Below are the code and all the weights of a small trained network. Each question names an input and a class and asks about switching units off, where a switched-off unit gives its printed mean instead of its output.

import numpy as np


def w(rows, s, z=0):
    codes = np.array(rows[::2]) - 128.0
    scale = np.full(codes.shape[1], s)
    scale[-1] = z or s
    return codes * scale


def norm(h):
    return h / np.sqrt((h * h).mean(-1, keepdims=True) + 1e-5)


def f(y):
    return y / 2 * (1 + np.tanh(0.7978845608 * (y + 0.044715 * y**3)))


def log_softmax(a):
    a = a - a.max(-1, keepdims=True)
    return a - np.log(np.exp(a).sum(-1, keepdims=True))


def net(x, mask):
    res = np.array(x, float).reshape(1, 8) / 4 @ E
    u = 0
    for l in range(4):
        y = f(norm(res) @ A[l][:, :-1].T + A[l][:, -1])
        res = res + np.where(mask[u : u + 3], y, B[l][:, -1]) @ B[l][:, :-1]
        u += 3
    return log_softmax(norm(res)[-1] @ U[:, :-1].T + U[:, -1])


A, B = {}, {}
E = w([
[109,135,124,150,117,115,129,137,147],'x0',
[113,172,148,111,42,143,87,116,103],'x1',
[126,94,87,203,107,101,93,144,36],'x2',
[196,85,93,121,98,75,42,142,196],'x3',
[144,215,67,99,153,131,134,210,120],'x4',
[191,146,238,114,168,3,110,144,78],'x5',
[139,126,130,119,133,135,127,121,120],'x6',
[188,161,121,195,112,103,188,53,141],'x7',
],0.0065)
A[0] = w([
[129,172,163,94,2,139,110,122,104,34],'L0N0',
[64,58,174,137,127,112,79,10,144,7],'L0N1',
[97,122,89,152,141,86,86,91,78,5],'L0N2',
],0.0073,0.0021)
B[0] = w([
[144,76,72,159,214,74,248,186,180,215],'L0N0',
[177,225,95,101,252,193,97,188,97,255],'L0N1',
[136,52,61,25,154,113,76,119,97,137],'L0N2',
],0.012,0.0025)
A[1] = w([
[239,3,123,114,70,150,105,179,167,249],'L1N0',
[105,70,141,114,182,148,160,94,201,135],'L1N1',
[43,108,220,157,119,186,251,137,9,19],'L1N2',
],0.0049,0.0019)
B[1] = w([
[124,156,153,214,118,236,155,179,128,253],'L1N0',
[94,52,133,43,98,88,238,123,131,180],'L1N1',
[241,59,118,210,143,186,1,165,195,223],'L1N2',
],0.0098,0.0025)
A[2] = w([
[28,82,195,74,147,165,53,235,129,10],'L2N0',
[135,52,15,141,95,98,52,108,41,28],'L2N1',
[148,2,100,99,191,102,181,183,123,3],'L2N2',
],0.007,0.0016)
B[2] = w([
[193,158,144,181,89,74,143,25,162,254],'L2N0',
[124,108,118,4,86,104,175,64,152,225],'L2N1',
[154,169,57,164,97,84,225,215,100,222],'L2N2',
],0.011,0.0033)
A[3] = w([
[109,238,53,86,134,95,54,163,107,116],'L3N0',
[133,99,253,121,107,60,113,197,83,107],'L3N1',
[102,136,170,82,70,138,79,95,120,1],'L3N2',
],0.0073,0.0055)
B[3] = w([
[155,178,166,127,253,195,120,108,112,219],'L3N0',
[26,34,166,144,111,177,130,163,138,255],'L3N1',
[187,234,86,214,114,66,93,185,126,75],'L3N2',
],0.013,0.0019)
U = w([
[109,178,148,110,205,146,93,139,112,162],'0',
[111,106,106,158,140,76,181,208,117,34],'1',
[8,67,175,118,111,156,112,144,139,250],'2',
[112,112,168,17,119,94,156,113,152,137],'3',
[155,154,162,176,107,93,134,64,129,87],'4',
[158,98,165,180,113,166,65,174,152,3],'5',
[149,128,165,122,119,132,140,160,113,160],'6',
],0.014,0.004)

Each question gives the input, the list of numbers given to net, and the class t.
The units are the neurons (one row each of A and B). Each row of codes is followed by its name. A weight is (code - 128) times the scale printed after its matrix; where a second scale follows, it is the last column's (A, B and U).
mask holds one flag per neuron, layer by layer. A switched-off neuron (its flag False) gives its mean, the last column of its row in B, instead of its output. The means were averaged over made-up inputs and are rounded, as every weight is.
A unit's drop is (log p(t) with every unit on - log p(t) with that unit switched off) / (log p(t) with every unit on - log p(t) with every unit switched off).
The circuit of an input: a set's keep is (log p(t) with only the set's units on - log p(t) with every unit switched off) / (log p(t) with every unit on - log p(t) with every unit switched off). Starting from all 12 units, units are removed one at a time, each time the one whose removal leaves the highest keep (on an exact tie, the one counted first), for as long as the keep stays at least 0.8.
circuit, biggest first: the units of the circuit, biggest drop first
top k neurons: the k neurons with the biggest drops, biggest first
k most important neurons of layer l: the k neurons of layer l with the biggest drops, biggest first
input [0,-5,2,-2,-2,-5,-4,-5], class 1: circuit, biggest first : L2N2
input [1,3,2,0,4,6,2,2], class 2: top 2 neurons : L3N1; L0N1
input [0,-4,0,-2,-2,-4,0,-2], class 1: 2 most important neurons of layer 1 : L1N1; L1N0
input [-2,2,-6,4,-1,-7,0,2], class 2: top 2 neurons : L2N0; L2N1
input [6,-6,-1,3,8,8,2,3], class 0: circuit, biggest first : L3N0; L0N0
input [4,2,-2,-6,3,4,-3,0], class 5: circuit, biggest first : L1N2; L0N1
input [-2,6,4,0,4,8,7,3], class 2: circuit, biggest first : L3N1; L0N1
input [-1,1,0,-7,6,-6,-2,4], class 5: circuit, biggest first : L1N2; L0N1; L2N1
input [7,2,0,5,4,6,0,6], class 2: circuit, biggest first : L3N1; L0N1; L2N0; L2N2
input [-6,-4,5,5,2,3,7,-8], class 4: circuit, biggest first : L2N0; L0N0
input [7,-5,8,-1,-4,-2,-7,-4], class 3: top 2 neurons : L2N1; L0N0
input [-5,-3,4,4,-4,2,-2,-5], class 4: top 4 neurons : L2N0; L0N0; L1N0; L1N2
input [8,4,-7,4,-1,7,2,1], class 2: circuit, biggest first : L3N1; L2N0
input [-6,-2,-5,-7,4,0,5,4], class 5: circuit, biggest first : L1N2; L0N1; L0N0
input [7,5,-3,-5,-5,8,0,6], class 2: circuit, biggest first : L3N1
input [-4,-4,0,1,8,0,-1,5], class 0: circuit, biggest first : L0N0; L3N0
input [1,-6,-6,-3,3,8,7,-6], class 2: top 4 neurons : L3N1; L0N0; L0N1; L2N1
input [5,-2,1,4,3,0,2,1], class 5: top 3 neurons : L1N0; L0N1; L0N0
input [6,7,-5,5,8,4,-2,6], class 0: top 3 neurons : L3N0; L2N0; L1N1
input [-8,4,1,-8,0,-1,-2,-1], class 5: circuit, biggest first : L1N2
input [-5,4,8,-1,4,3,-8,7], class 3: top 3 neurons : L2N1; L0N2; L0N1
input [6,5,-1,8,-7,-3,-6,-8], class 4: top 3 neurons : L2N0; L1N2; L3N1
input [-6,7,5,-3,-6,-3,4,-8], class 4: top 2 neurons : L2N0; L3N1
input [1,-1,-2,-3,5,-8,6,2], class 2: circuit, biggest first : L0N1; L2N2
input [-4,8,8,1,4,4,-5,-2], class 1: top 4 neurons : L0N0; L2N2; L0N1; L1N0
input [-5,-1,7,-5,-4,4,7,-7], class 3: top 4 neurons : L2N1; L0N2; L2N0; L1N0
